In the rows, 128 means zero.
Each row has a class, written after it.
[130 116 147 119 166 166  99 132 120  96 115 133 145 146 115 112 173 141
 109  98 110 126 131 145 169 149 114 125 108 124 153 145 150 126 138 138
 103]  tutom
[141 145 148 139  86 137 128 186 129 127  96 117  80 168 196  94 138 153
 144 139  96 153 121 142 118 121 125 129 108 121 146  72 105 114 137 118
 118]  laka
[146 125 171 110 120 132 149 103 137 142 134 145 146 123 121 112 157 142
 172 111 157 114 113 127 133 172 106  97 115 105 101 126 148 144 134 125
 105]  mefid
[144  80 135 108 151 133 107 127 118 117 161 127 136 139 137 120 150 118
 117 157 115 115 136  67 153 141 147 121  97 151 132 118 157 130 132 166
 163]  dul
[135 135 105 114 117 124 152 167 115 151 109 102  92 123 109 143 114 129
 108 139 111 114 100 122 156 127 124  89 156 134 143 107 129 132 135 153
  98]  tutom
[117 119 150 144 122 156 126 141 126 117 106 137 147 147 112 109 170 131
  76 106 104 151 140 119 138 132 118 113 121 139 150 132 133 120 129 137
  85]  tukif
[176 146 136 103  83 143 121 169 139 110 103 113  91 129 155 110 154 136
 145 135 108 150 122 192 109 133 117 124 102 120 122 122 110 117 142 122
 110]  Lili
[164 136 145 127 109 141 126 135 129 107 103 119 119 142 164  88 155 138
 141 131 117 145 121 130 108 137 125 138  84 127 135 108 117 131 114 122
 119]  Kula
[164 138 133 109  90 141 125 158 115 103 113 115 118 131 144  84 156 130
 128 139 108 149 119 138  93 129 117 138  97 127 134  95 121 130 125 128
 114]  Lili
[131 159 141 117 119 151 125 139 131  96 108 134 129 158 125  86 201 135
  76 112  93 165 149 115 155 125 112 106 102 140 161 144 155 122 161 133
 105]  Gokog
[147  95 153 108 133 122 115 105 142 141 143 123 116 112 126 129 153 129
 150 134 119 114 125  82 122 146 116 107 110  98 102 114 123 130 137 154
 143]  tukif
[158 139 140 128 120 147 139 157 123 114 109 125 136 130 170  81 128 137
 131 135 117 134 128 127 124 126 126 117  96 120 140  84 125 137 118 130
 126]  tutom
[129 120 127 132  95 151 136 146 129 116 118 141 127 152 101 131 186 136
  89 113 111 131 137 166 135 140 109 125 136 143 141 166 137 103 147 128
  68]  tomal
[143 157 113 132 100 113 135 174 112 143 102  87 121  79  67 132 128 130
  99 153  77 122  98  69 154 123 124 102 169  97 151  90 118 140 120 191
 116]  Gokog
[ 85 119 158 117 104 149 132 129 149 159 130 135 124 129 178 119 212 122
 121  95 117 147 127 129 148 123 152  91 100  97 139 152 141 134 157 144
 117]  tukif
[138 141 134 142 106 137 113 138 119 103 102 134 137 163  95 129 170 141
  83 121 106 187 135 108 141 132 123 100 119 152 155 142 144 132 126 156
 110]  mefid
[125 132 222 137 139 126 181 102 139  85  70  92 125 204  89 143 119 142
  81 112 234  22 164  55  58  92  47  60 147  95  87 162 208 126  88 117
  91]  mefid
[161 143 182 109 102 126 144 154 156 117  80 150 124 163 104  97 132 147
 124 117 114 118  68  65 117 149  93  95  97 104 142  75 102 121 148 140
 126]  Kula
[188 125 153 101  97 143  97 135 135 116  77 102  70 111 165 110 151 116
 123 174  96 130 127 124  99 113 111 101  93 113 152  77 111 125 121 137
 127]  Gokog
[172 153 135 127  97 129 136 136 127 111 107 120 117 133 127  89 123 131
 139 150 107 150 125 128 114 118 127 130 109 125 132 107  98 125 122 132
 121]  Gokog
[199 101 138  90 132 118 100  94 133 115 134 119 111 122 127 128 149 134
 111 150 141 110 121 100  91 157 101  97 116 128 123 131 128 132 137 131
 118]  guz
[130 138 123 135 112 137 140 141 114 129 125 122 102 159 147 116 184 148
 112 112 106 159 135  98 147 136 129 138 131 154 153 133 131 104 167 120
  85]  Meza
[203 102 115  98 170 113  41 112 119 122 167 149 115 103 121 104 122 134
 116 162 118  69 144  83  55 135 104  91 113  99 123 113 166 134 134 138
 155]  tutom
[161 131 124 122 106 128 193 146 137 156 101  82  73 108 129 130 142 124
 100 172 112 138 140  76 143 131 124  74 125 133 155 108 145 132 126 160
  90]  Meza
[128 114 171 114 110 101 126  80 117 144 113 161 144 161  79 132 117  98
 178 104 156 115  94  92 120 195 139  76 177 126 110 102 146 106 143 113
  81]  mefid
[127 142 108 123  99 149 121 152 117 102 112 106 131 144 131 105 190 123
  83 138 126 117 144 134 135  96 135  97 105 133 139 149 132 117 146 152
 117]  tutom
[130 150 120 129 110 122 172 167 113 156 114 113  97 112  98 139 112 131
 117 141  93 134 112 116 160 107 136 102 144 139 142 103 139 135 104 171
 105]  laka
[129 122 123 106 112 147 136 150 120 127 129 123 121 164 137  86 164 140
  99 124 108 138 141 139 160 139 122 122 116 141 142 130 139 120 158 131
  95]  tutom
[142 119 108 129 126 122 161 162 116 145 107  93 105 112 116 144 121 135
 102 150 102 114 117 113 155 133 123  96 146 151 136 113 127 119 121 160
  95]  dul
[164  84 140  82 108 122 118 126 135 145 154 106 118 118 135 161 129 117
 179 153 120 160 146 144 159 165 120 151 141 115  72 128  86 132 128 156
 148]  tomal
[154  91 142 113 151 108 115  89 155 126 161 133 104 117 162  99 131 121
 155 143 123 103 141 109 101 133 136 128  90 127 103 133 142 123 147 142
 150]  dul
[141 134 140 129 132 147 114 152 126 111 110 109 134 158 124 124 176 149
 105 130  97 177 157 131 200 173 127 115 134 157 157 142 143 128 141 121
 104]  Meza
[145 134 157 111 108 109 114  94 138 131 133 145 122 147 109 115 138 148
 147 128 148 119 112 125 105 154 112 112 123 106 112 136 137 134 136 117
 121]  mefid
[133 120 156  87  96 127 176 129 137 144 131 148 132 164 127 118 129 152
 148 128 130  78 140  64 112 125 104 132 107 121  97  97 151 110 140 122
 165]  Kula
[184 123 168  98 112 125 141 134 138 125 120 115 103 117 152 114 139 125
 154 127 114 130 133  92 124 141 119 123 122 138 117  94 148 133 138 131
 115]  Meza
[179 130 164 121  97 134 143 174 150 127  98 152 113 114  94 114 119 140
 160 107  72  94  99 164  85 140  93 123 157 145 145  85 135 120  93 127
  87]  Meza
[114 111 137 125 118 134 131 130 141 138 125 124 127 166 130 132 186 167
  89 123 110 133 147 135 139 134 114 112 119 125 136 184 117 104 158 138
  92]  dul
[164 143 130 126  87 138 147 155 136 106  94 117 131 126 151  77 143 114
 142 132 104 165 122 158 120 145 143 118 105 123 135 107 105 134 113 140
 116]  tomal
[121 157 114 129  99 109 156 166 120 162 119 113 109 120 115 129 111 149
  98 129  90 145 106 124 157 109 131  99 142 134 138 112 140 151 102 151
 122]  tukif
[142 152 149 122  91 137 133 161 123 119 108 122 114 138 175  94 140 125
 141 133 118 169 115 115  99 131 142 122  94 101 132  89 114 123 128 125
 111]  tukif
[139 138 101 106 117 115 161 144 109 152 119  97  75 100 131 153 161 127
 129 126  82 167 121 116 158 145 143 112 153 159 141 133 142 126 121 160
  87]  guz
[146 122 122 123 118 154 138 144 116 109 115 128 129 147 123  97 188 128
  84 102 105 157 122 145 160 150 116 118 115 148 158 142 148 130 135 144
  76]  tomal
[144 138 148 127 110 117 128 107 136 116 114 145 126 124 141 103 124 122
 143 137 117 142 133 103  83 120 122 145  91 121 118  94 132 119 122 123
 131]  Kula
[127 111 138 138 109 117 126 128 140 132 135 160 150 154  79 124 158 124
 106  96  86 144 121  91 122 132 142  86 148 159 136 142 142 127 136 154
 116]  tukif
[147 132 127 109 122 158 150 130 124 119 112 144 132 135 114 105 168 133
  87 107 116 139 129 150 163 151 121 117 110 132 150 151 140 121 139 135
  89]  tomal
[156 136 129 108  91 137 134 139 121 105 102 107 111 129 167  97 161 127
 143 133 113 162 116 149 105 135 123 143  97 122 130 103 111 135 117 125
 112]  tomal
[163 203 133 152 106 130 133 181 131  64 120 108 125 134 150 126 141 173
  89 176 104 187 141  97 133 114 109 131  86 102 153  97 152 136 100 153
 161]  laka
[169 160 131 120  83 134 145 138 109 114 120 114 108 144 182 122 140 122
 149 157 143 183 127 122 115 115 148 126  81 117 141 105 133 110 124 129
 107]  Meza
[154 157 151 128 112 138 111 160 131 101  88 130 116 144 158 100 119 125
 129 128 131 146 118 157  69 125 124 110 115 120 136 108 109 131 126  94
 119]  Lili
[141 139 106 134  89 115 174 163 115 148 106 109 109 101 101 124 132 127
  79 110  87 156  81 121 177 119 112 112 145 151 153  96 125 122 136 188
  68]  guz
[121 151 115 123 125 136 179 156 117 163 116 120  93  96 103 143 124 125
 101 142 104 128 111 121 157 101 143  94 131 143 151 120 139 146 115 163
 102]  laka
[151 100 148 103 123 123 113  84 130 139 141 144 133 128 101 120 162 139
 145 115 136  98 125 102 121 150 120 110 122 131 107 140 146 140 143 137
 135]  mefid
[142 140 168 110  98 123 128 113 130 138 132 145 116 154 162  97 156 149
 142 118 149 124 110 119 126 158 123 117 121 110 123 118 138 136 134 110
 122]  mefid
[118 115 138 128 149 141 119 153 135 121 115 131 128 152 146 123 162 134
  85 119 109 128 126 102 139 142 140  90 124 146 162 143 146 127 151 135
 118]  dul
[ 96 161 111 123  97 127 194 184 106 165 130 100  94 108 124 116 154 128
 135 114  88 162  89 124 170 138 147 125 149 124 142 112 136 140 107 165
  72]  tukif
[144 149 140 120 127 123 125 129 131  97 104 128 126 144 177  78 142 131
 129 128 117 141 117 126  93 120 134 117  81 122 138 110 122 118 119 129
 132]  dul
[109 143 125 113 133 171 125 135 123  88 120 117 124 141 130 105 194 130
  67 149 130 132 140 151 171 145 114 132 100 129 163 141 140 119 142 125
  96]  tutom
[143 155 156 139 127 146 128 137 139 110 101 150 141 153 128  94 169 144
 100  98 112 139 139 148 157 137 125  91 115 160 162 147 163 127 139 105
  93]  Meza
[163 109 170 104 133 113 129  97 145 143 142 124 110 124 132 115 141 141
 159 142 134 103 140  88 112 144 107 111 115 115 110 122 153 139 133 121
 123]  Meza
[166  63 170 125 134 101  78 105 115 166 174 168 166 168 134 138 147 215
 222  72  62 146 146  99 135 151  80 197 132 157  60 115 105 132 128 119
 161]  Kula
[113 143 128 113 113 145 126 123 130 113 104 132 127 132  97 113 197 136
  97 112 108 137 137 119 152 141 124 103 108 133 146 143 162 125 155 146
 121]  mefid
[147 156 103 116 114 120 169 147 105 148 112 112  85 105  77 147 114 104
 139 138  95 132 102 100 169 113 145 102 149 133 135 115 124 107 128 182
 104]  Gokog
[118 148 131 135 136 137 181 158 127 139 119 125 132  96 103 145 128 122
 116 124 121 124 113  77 141 121 133 114 126 138 134 117 153 151 120 154
 119]  Kula
[137 108 127 104 131 157 120 152 110 118 114 123 117 129  94 113 174 131
 103 122  83 148 124 103 154 156 123 130 108 139 157 115 150 124 158 146
 100]  Lili
[154 125 132 110 155 183 119 174 105 110 123 113 124 141 142 127 162 141
  64 133 132 172 148 117 156 139 106 130  94 122 151 144 125 137 153 139
 106]  Lili
[117 158 125 116  99 153 154 145 128 115 114 115 127 158 115 123 192 168
  97 102 130 157 140 148 139 134 112 130 113 121 137 179 144 131 153 131
  93]  mefid
[150 139 157 111 122 105 101 131 132 144 151 141 102 142 136  97 140 153
 147 133 106 128 106 127 140 148 121 123 136 125 117 115 108 142 131 126
 128]  laka
[168 119 130 100 100 155  77 147 116 107  89 110 118 124 139 109 149 115
 140 148 112 128 125 198 118 137 131 127 109 133 127 110  85 119 120 117
 132]  Lili
[175 114 152  94 108 102 108 117 139 138 129 121 122 134 122 131 133 162
 140 139 125 104 137  97  87 136 113 105 120 110 101 140 130 131 144 125
 137]  guz
[164 135 135 135  91 124 101 154 141 135  83  95 101 128 176 105 149 161
 144 127  95 142 119 156 138 124 114 126  95 105 123 105  92 126 138 137
 133]  Kula
[162 120 161  91 130 129  92  95 128 124 146 144 133 115 128  93 150 133
 163 146 139 117 132 119 130 177 120 128 102 116 103 110 139 145 129 119
 148]  mefid
[132 150 126 114 119 148 194 154 106 158 106 127 119 101 117 111 113 111
  99 112 131 144 103 115 172 132 136  98 129 135 150  98 158 151 116 165
  90]  mefid
[203 143 157 104 114 142 131 184 124 102  81  95 109 127 149  95  97 152
 131 137 110 138 103 120 105 161 122 134 107  93 154  86 119 140 105 137
 107]  guz
[138  95 153  93  85 124 104 155 144 146 139 116 112 151 155 126 190 139
 178 137 100 139 134 163 150 166  97 110 127 112  94 119 123 126 138 139
 132]  tomal
[150 143 152 117 103 111 120 137 146 114 101 126 107 121 174  96 132 144
 150 125  89 149 126 146  78 135 124 143 106 106 127 103 119 105 133 121
 104]  dul
[156 137 135 125  99 140 125 159 122 109 118 130 144 143 160  89 135 142
 133 132 108 145 133 140 116 126 123 131 108 121 132  93 119 125 124 131
 125]  tutom
[135  80 137 140 165 204 113 137  96  78  93 165 252  97 106  90 115  55
 117 105 153 103 110 227 121 150 114 115 111 181 144  70 122 124  85 119
  74]  dul
[130 145 116 116 115 133 162 176 106 149 118 102  86 116 107 130 131 130
 119 154  91 133 115 112 168 121 133 111 133 136 144  98 139 135 112 168
 105]  laka
[143 133 107 109  98 131 176 162 115 156 120 114  78  97 120 121 142 120
 120 143  74 158 116 142 173 143 135 130 134 149 146 110 135 134 105 163
  89]  tomal
